Below are the code and all the weights of a small trained network. Each question names an input and a class and asks about switching units off, where a switched-off unit gives its printed mean instead of its output.

import numpy as np


def w(rows, s, z=0):
    codes = np.array(rows[::2]) - 128.0
    scale = np.full(codes.shape[1], s)
    scale[-1] = z or s
    return codes * scale


def f(y):
    return y / 2 * (1 + np.tanh(0.7978845608 * (y + 0.044715 * y**3)))


def log_softmax(a):
    a = a - a.max(-1, keepdims=True)
    return a - np.log(np.exp(a).sum(-1, keepdims=True))


def net(x, mask):
    res = np.array(x, float).reshape(1, 6) / 4 @ E
    y = f(res @ A[0][:, :-1].T + A[0][:, -1])
    res = res + np.where(mask, y, B[0][:, -1]) @ B[0][:, :-1]
    return log_softmax(res[-1] @ U[:, :-1].T + U[:, -1])


A, B = {}, {}
E = w([
[124,141,121,104,115,126],'x0',
[178,159,2,163,156,54],'x1',
[37,179,149,117,203,60],'x2',
[237,161,177,72,173,44],'x3',
[135,132,124,130,163,154],'x4',
[149,247,170,209,77,172],'x5',
],0.0094)
A[0] = w([
[123,102,158,154,125,128,158],'n1',
[121,59,126,121,155,109,119],'n2',
[25,101,54,162,102,170,86],'n3',
[153,226,132,181,123,151,132],'n4',
[231,154,142,119,167,76,105],'n5',
[90,138,112,167,110,149,22],'n6',
[232,56,102,110,58,182,70],'n7',
[173,134,126,142,76,155,88],'n8',
[44,173,147,153,163,60,136],'n9',
[117,206,141,167,116,140,56],'n10',
[136,91,225,110,139,146,135],'n11',
[167,183,141,187,89,146,184],'n12',
[100,99,216,88,114,191,87],'n13',
[105,135,143,146,110,94,7],'n14',
[165,151,10,186,145,82,148],'n15',
[101,109,204,116,110,150,66],'n16',
[122,67,51,80,159,99,84],'n17',
[82,136,38,168,117,144,101],'n18',
[140,43,107,76,139,142,108],'n19',
[179,134,185,94,156,78,102],'n20',
[69,157,164,117,183,75,74],'n21',
[110,116,107,165,139,138,130],'n22',
],0.012,0.0015)
B[0] = w([
[149,134,113,131,127,123,139],'n1',
[101,109,152,135,123,89,178],'n2',
[193,132,211,130,77,151,224],'n3',
[90,71,144,128,137,67,198],'n4',
[168,135,169,110,46,155,222],'n5',
[140,133,159,129,115,121,156],'n6',
[133,184,144,121,246,194,221],'n7',
[123,130,142,119,183,140,165],'n8',
[126,152,116,124,212,193,212],'n9',
[105,79,143,135,138,94,175],'n10',
[122,136,71,137,81,105,193],'n11',
[67,91,152,132,137,108,191],'n12',
[134,143,44,116,94,90,211],'n13',
[130,123,124,145,143,136,132],'n14',
[115,150,3,113,96,119,248],'n15',
[143,131,52,129,118,112,184],'n16',
[79,89,138,165,136,80,221],'n17',
[171,144,129,119,80,135,195],'n18',
[77,102,170,132,134,96,196],'n19',
[158,115,176,165,66,156,199],'n20',
[151,159,140,113,199,175,201],'n21',
[141,147,138,113,114,118,147],'n22',
],0.019,0.013)
U = w([
[117,163,6,149,100,121,235],'0',
[12,66,200,188,171,76,145],'1',
[202,147,211,158,63,186,1],'2',
[105,179,141,147,255,228,194],'3',
],0.0075,0.0008)

Each question gives the input, the list of numbers given to net, and the class t.
The units are the neurons (one row each of A and B). Each row of codes is followed by its name. A weight is (code - 128) times the scale printed after its matrix; where a second scale follows, it is the last column's (A, B and U).
mask holds one flag per neuron, in row order. A switched-off neuron (its flag False) gives its mean, the last column of its row in B, instead of its output. The means were averaged over made-up inputs and are rounded, as every weight is.
A unit's drop is (log p(t) with every unit on - log p(t) with that unit switched off) / (log p(t) with every unit on - log p(t) with every unit switched off).
The circuit of an input: a set's keep is (log p(t) with only the set's units on - log p(t) with every unit switched off) / (log p(t) with every unit on - log p(t) with every unit switched off). Starting from the 12 units with the biggest drops (on a tie, the unit counted first), units are removed one at a time, each time the one whose removal leaves the highest keep (on an exact tie, the one counted first), for as long as the keep stays at least 0.8.
circuit, biggest first: the units of the circuit, biggest drop first
k most important neurons: the k neurons with the biggest drops, biggest first
drop of u: that unit's drop, to one decimal
input [-2,-7,-7,6,-8,4], class 0: circuit, biggest first	(n13)
input [-4,-7,-7,-1,-3,-7], class 0: 2 most important neurons	(n13, n11)
input [-1,7,6,1,1,8], class 1: 3 most important neurons	(n4, n10, n12)
input [-3,-5,3,1,2,5], class 0: 3 most important neurons	(n13, n16, n17)
input [6,-2,7,7,-3,0], class 2: 2 most important neurons	(n20, n5)
input [5,6,5,8,-4,-8], class 1: 2 most important neurons	(n17, n3)
input [-8,7,5,8,-6,2], class 2: 3 most important neurons	(n5, n20, n13)
input [-1,4,-8,-1,-4,7], class 3: 2 most important neurons	(n7, n17)
input [-8,3,-4,6,-4,-7], class 1: 2 most important neurons	(n17, n19)
input [1,-3,-5,2,7,1], class 3: 2 most important neurons	(n7, n15)
input [-6,-7,-8,-7,-7,6], class 3: 3 most important neurons	(n7, n8, n15)
input [0,-7,-6,1,7,-7], class 0: 3 most important neurons	(n13, n11, n16)
input [-1,-6,-8,5,2,-1], class 3: 2 most important neurons	(n7, n15)
input [4,0,8,6,8,8], class 1: circuit, biggest first	(n4)
input [3,0,5,8,0,3], class 2: 2 most important neurons	(n5, n20)
input [4,5,0,-8,-4,-7], class 2: 2 most important neurons	(n3, n18)
input [6,7,-7,-8,5,3], class 2: 3 most important neurons	(n3, n18, n13)
input [-2,-7,-7,-6,-4,-1], class 0: drop of n16	1.5
input [6,4,-5,-8,8,4], class 2: drop of n3	0.6
input [-1,-5,0,-8,3,0], class 2: circuit, biggest first	(n3)
input [0,-7,0,-2,-7,-5], class 0: drop of n13	0.1
input [8,-1,-7,0,-2,4], class 3: drop of n16	0.0
